Here is a tiny trained network, its code and every weight. The questions are about switching its units off for an input and a target symbol, where a switched-off unit gives its printed mean instead of its output.

import numpy as np


def w(rows, s, z=0):
    codes = np.array(rows[::2]) - 128.0
    scale = np.full(codes.shape[1], s)
    scale[-1] = z or s
    return codes * scale


def norm(h):
    return h / np.sqrt((h * h).mean(-1, keepdims=True) + 1e-5)


def f(y):
    return np.maximum(y, 0)


def softmax(a):
    e = np.exp(a - a.max(-1, keepdims=True))
    return e / e.sum(-1, keepdims=True)


def log_softmax(a):
    a = a - a.max(-1, keepdims=True)
    return a - np.log(np.exp(a).sum(-1, keepdims=True))


def net(x, mask):
    ids = ['ΔΣβμτψ'.index(c) for c in x.split()]
    T = len(ids)
    res = E[ids] + P[:T]
    u = 0
    for l in range(2):
        q, k, v = (norm(res) @ M[l].T for M in (Q, K, V))
        z = softmax(np.where(np.tri(T) > 0, q @ k.T / 3**0.5, -1e9)) @ v
        res = res + np.where(mask[u], z, O[l][:, -1]) @ O[l][:, :-1]
        u += 1
        y = f(norm(res) @ A[l][:, :-1].T + A[l][:, -1])
        res = res + np.where(mask[u : u + 4], y, B[l][:, -1]) @ B[l][:, :-1]
        u += 4
    return log_softmax(norm(res)[-1] @ U[:, :-1].T + U[:, -1])


Q, K, V, O, A, B = {}, {}, {}, {}, {}, {}
E = w([
[128,145,85,136,147,81,178,155,159,88,246,110],'Δ',
[114,164,65,97,217,75,154,118,219,102,168,209],'Σ',
[144,118,100,48,132,125,200,149,94,189,115,96],'β',
[128,201,190,53,172,169,128,80,89,117,108,169],'μ',
[140,104,88,80,101,68,102,120,110,68,123,176],'τ',
[173,113,184,99,160,191,203,240,119,74,171,135],'ψ',
],0.014)
P = w([
[54,47,199,80,150,132,147,232,173,173,229,203],'0',
[172,149,31,95,75,164,63,89,81,203,140,126],'1',
[56,130,101,167,172,96,214,45,46,110,42,139],'2',
[135,154,208,160,34,122,103,165,184,120,124,36],'3',
[148,98,73,46,176,189,25,133,126,160,121,44],'4',
[95,37,118,145,128,226,254,24,158,60,69,154],'5',
[206,149,162,245,98,71,87,163,203,118,126,14],'6',
],0.012)
Q[0] = w([
[98,154,155,163,94,91,111,95,92,129,133,120],'L0H1',
[120,152,130,152,106,133,99,147,163,142,145,136],'L0H1',
[137,91,94,86,152,106,247,88,155,150,127,150],'L0H1',
],0.013)
K[0] = w([
[149,105,170,223,27,184,151,139,75,102,112,200],'L0H1',
[74,168,101,124,105,79,165,70,186,143,129,223],'L0H1',
[210,150,34,193,254,102,2,132,108,143,75,18],'L0H1',
],0.006)
V[0] = w([
[87,205,145,61,165,11,135,70,99,91,137,101],'L0H1',
[118,117,129,151,108,184,47,56,62,65,130,118],'L0H1',
[73,61,157,148,145,163,192,112,176,124,162,254],'L0H1',
],0.0057)
O[0] = w([
[248,159,166,154,75,43,214,66,122,62,13,243,165],'L0H1',
[245,213,159,109,254,192,170,149,196,160,195,156,3],'L0H1',
[101,130,164,232,140,246,70,178,114,122,104,68,152],'L0H1',
],0.0069,0.0048)
A[0] = w([
[77,155,79,122,189,229,113,97,115,137,173,128,106],'L0N1',
[113,166,57,101,107,152,113,141,188,78,176,56,6],'L0N2',
[154,103,254,165,99,144,33,210,133,118,247,123,116],'L0N3',
[85,138,151,233,158,186,140,111,187,91,13,144,221],'L0N4',
],0.0084,0.0018)
B[0] = w([
[82,199,104,112,147,156,132,64,154,100,89,107,174],'L0N1',
[216,120,136,140,88,131,165,93,116,69,143,144,191],'L0N2',
[172,144,253,235,94,63,160,158,133,133,132,152,253],'L0N3',
[191,98,107,177,109,140,107,157,54,84,183,95,216],'L0N4',
],0.014,0.0062)
Q[1] = w([
[111,126,60,130,179,177,96,162,117,255,85,66],'L1H1',
[93,63,71,146,154,94,204,79,127,42,26,200],'L1H1',
[144,160,109,139,119,89,77,184,6,104,175,177],'L1H1',
],0.0078)
K[1] = w([
[28,138,138,142,74,195,180,173,51,178,96,161],'L1H1',
[203,54,139,22,140,131,56,155,166,71,138,146],'L1H1',
[96,254,93,133,74,87,71,119,144,100,111,147],'L1H1',
],0.0082)
V[1] = w([
[187,102,136,131,160,153,207,106,94,248,120,76],'L1H1',
[44,64,103,192,124,131,184,97,94,161,3,154],'L1H1',
[164,123,169,238,193,99,172,125,136,85,175,180],'L1H1',
],0.0063)
O[1] = w([
[124,39,80,185,141,164,49,81,109,133,148,77,71],'L1H1',
[157,102,45,71,150,173,136,121,140,73,129,183,73],'L1H1',
[92,149,204,48,170,157,100,79,2,154,124,130,253],'L1H1',
],0.01,0.0026)
A[1] = w([
[134,101,51,196,96,120,78,142,181,118,140,82,12],'L1N1',
[153,94,96,84,164,160,135,113,95,139,173,154,2],'L1N2',
[61,129,246,161,126,111,122,148,90,166,129,150,171],'L1N3',
[46,111,134,128,146,159,144,81,135,123,148,108,137],'L1N4',
],0.013,0.0029)
B[1] = w([
[142,68,170,148,253,141,60,127,153,156,76,110,163],'L1N1',
[169,119,166,93,149,149,67,146,47,171,211,122,152],'L1N2',
[90,142,196,137,87,58,87,186,196,169,137,180,247],'L1N3',
[81,167,97,150,134,166,57,153,111,176,79,103,150],'L1N4',
],0.015,0.013)
U = w([
[38,113,181,127,107,102,137,132,173,123,122,177,97],'Δ',
[132,83,96,208,35,111,195,92,92,40,108,40,163],'Σ',
[164,65,90,217,181,147,115,103,194,114,91,97,117],'β',
[145,69,121,78,179,165,149,106,96,164,188,201,5],'μ',
[152,176,61,83,158,170,216,146,254,97,139,179,126],'τ',
[27,168,80,138,128,227,139,126,150,68,116,79,213],'ψ',
],0.0074,0.0029)

Each question gives the input, a string of symbols that net reads in full, and the target symbol t.
The units are the heads (3 rows each of Q, K, V and O) and the neurons (one row each of A and B). Each row of codes is followed by its name. A weight is (code - 128) times the scale printed after its matrix; where a second scale follows, it is the last column's (O, A, B and U).
mask holds one flag per unit, layer by layer, with each layer's heads first. A switched-off unit (its flag False) gives its mean, the last column of its rows in O or B, instead of its output. The means were averaged over made-up inputs and are rounded, as every weight is.
A unit's drop is (log p(t) with every unit on - log p(t) with that unit switched off) / (log p(t) with every unit on - log p(t) with every unit switched off).
The circuit of an input: a set's keep is (log p(t) with only the set's units on - log p(t) with every unit switched off) / (log p(t) with every unit on - log p(t) with every unit switched off). Starting from all 10 units, units are removed one at a time, each time the one whose removal leaves the highest keep (on an exact tie, the one counted first), for as long as the keep stays at least 0.8.
units of the circuit, in order: the units of the circuit, biggest drop first
unit that matters most: the unit with the biggest drop
k most important neurons: the k neurons with the biggest drops, biggest first
k most important neurons of layer l: the k neurons of layer l with the biggest drops, biggest first
input μ β Σ β τ Δ, target τ: units of the circuit, in order -> L0H1, L0N3
input μ β ψ β, target Σ: units of the circuit, in order -> L0N3, L1N3, L1H1
input Δ μ τ Δ ψ β, target ψ: 3 most important neurons -> L0N1, L0N3, L1N4
input Σ ψ Δ, target ψ: most important neuron -> L0N1
input β Δ β β Δ, target Σ: 2 most important neurons of layer 0 -> L0N2, L0N3
input Σ μ β μ, target Σ: units of the circuit, in order -> L0N4, L0H1
input β β τ, target β: units of the circuit, in order -> L1H1, L0N3, L1N1
input β β Σ Δ Σ, target τ: 2 most important neurons -> L0N3, L0N2
input Σ Δ Δ Σ τ τ, target τ: units of the circuit, in order -> L0H1, L1H1, L0N3
input Σ Δ β ψ ψ β Σ, target Σ: units of the circuit, in order -> L0N4, L1N3
input τ μ ψ Δ μ μ, target μ: units of the circuit, in order -> L0H1, L0N3, L1N2
input Δ τ β μ Δ β β, target β: 2 most important neurons -> L0N3, L0N4
input β μ Δ μ β μ β, target β: units of the circuit, in order -> L0N3, L1H1, L1N1, L0N4
input β β Δ, target β: most important neuron of layer 1 -> L1N1
input β μ μ, target μ: units of the circuit, in order -> L0H1, L0N3, L1N2, L1H1
input ψ τ Δ, target τ: 2 most important neurons -> L0N3, L0N2
input Σ μ ψ Σ Σ ψ, target Σ: units of the circuit, in order -> L0N4, L1N3
input β Σ β μ μ τ, target μ: units of the circuit, in order -> L0H1, L1N2, L0N3
input β ψ β β τ β, target τ: units of the circuit, in order -> L0H1, L1H1
input Σ Σ β, target Σ: units of the circuit, in order -> L0N3, L1N3, L1N1
input Σ Σ β Σ τ, target β: 4 most important neurons -> L0N3, L0N4, L1N1, L1N3
input β Σ ψ, target Σ: units of the circuit, in order -> L0N4, L0N3, L1N3
input Σ ψ β, target ψ: unit that matters most -> L0H1
input Σ β β β Σ β Σ, target β: 3 most important neurons -> L0N3, L0N4, L1N1
input β Δ μ Σ Σ Σ, target Σ: 3 most important neurons -> L0N4, L0N3, L1N3
input β τ Σ, target τ: units of the circuit, in order -> L0H1, L1H1, L0N3
input β Σ μ, target Σ: 3 most important neurons -> L0N4, L0N3, L1N3
input Δ Δ Δ β ψ τ, target ψ: 2 most important neurons of layer 0 -> L0N3, L0N1
input Δ Σ β μ ψ Σ, target ψ: 2 most important neurons -> L0N1, L1N4
